W =
[[115 116 122 143 117 132 140 125 137 146 135]
 [145 106 127 140 116 128 132 125 140 123 141]
 [142 131 150 125 119 145 126 122 136 112 131]
 [141 130 121 124 105 117 116 113 139 135 130]
 [140 139 133 125 100 125 115 129 133 130 118]
 [143 143 124 149 119 118 131 112 132 130 135]
 [134 138 151 135 123 140 143 118 128 115 130]
 [125 121 132 144 150 124 121 113 118 138 125]
 [124 131 125 129 121 106 136 144 112 128 114]
 [118 117 130 105 144 132 119 115 128 133 125]
 [128 117 142 133 142 136 105 130 123 128 113]
 [128 137 112 133 132 119 143 126 127 105 139]
 [122 132 111 131 154 126 134 133 121 126 137]
 [136 127 118 114 126 103 113 117 122 133 116]
 [127 126 145 118 123 128 156 139 121 133 130]
 [136 106 127 117 146 124 135 127 125 109 136]]
Counting starts at 0.
The entry in the bottom-left corner: 136
The entry in the bottom-right corner -> 136
The entry just right of the smallest entry -> 125
The bottom entry of the column that holds the largest entry is 135
Find the entry in row 0 and column 2.
A: 122
The entry in the top-left corner -> 115
The top-right entry: 135
The entry at row 1, column 0 -> 145
The entry in row 0 and column 1 -> 116
Find the entry just right of the largest entry.
A: 139
The entry directly below the smallest entry is 119
Find the top entry of the column that holds the smallest entry.
A: 117
The entry at row 1, column 1 is 106
The entry in row 1 and column 2 -> 127
The entry in row 2 and column 0 -> 142
The entry just left of the smallest entry: 125
Find the entry directly above the smallest entry.
A: 105

data = 101,122,141,147
The entry just left of 141: 122
The second entry from the right: 141

Read these off the array that follows. Rows and columns are numbered from 0.
1) Find the entry directly below 132.
2) Find the entry in row 0 and column 1.
3) Find the entry just right of 103.
4) Find the entry just right of 125.
5) Find the entry at row 1, column 2.
6) Find the top-right entry.
7) Find the top-left entry.
8) Find the entry in row 1 and column 0.
[[146 125 129 146 128 111 128 111 140]
 [110 132 127 108 128 145 129 146 115]
 [110 109 151 108 105 142 150 145 122]
 [150 146 107 150 150 111 107 108 135]
 [106 110 150 105 106 145 150 149 121]
 [111 113 146 109 110 142 146 145 122]
 [102 107 152 102 103 146 152 151 124]]
1) 109
2) 125
3) 146
4) 129
5) 127
6) 140
7) 146
8) 110
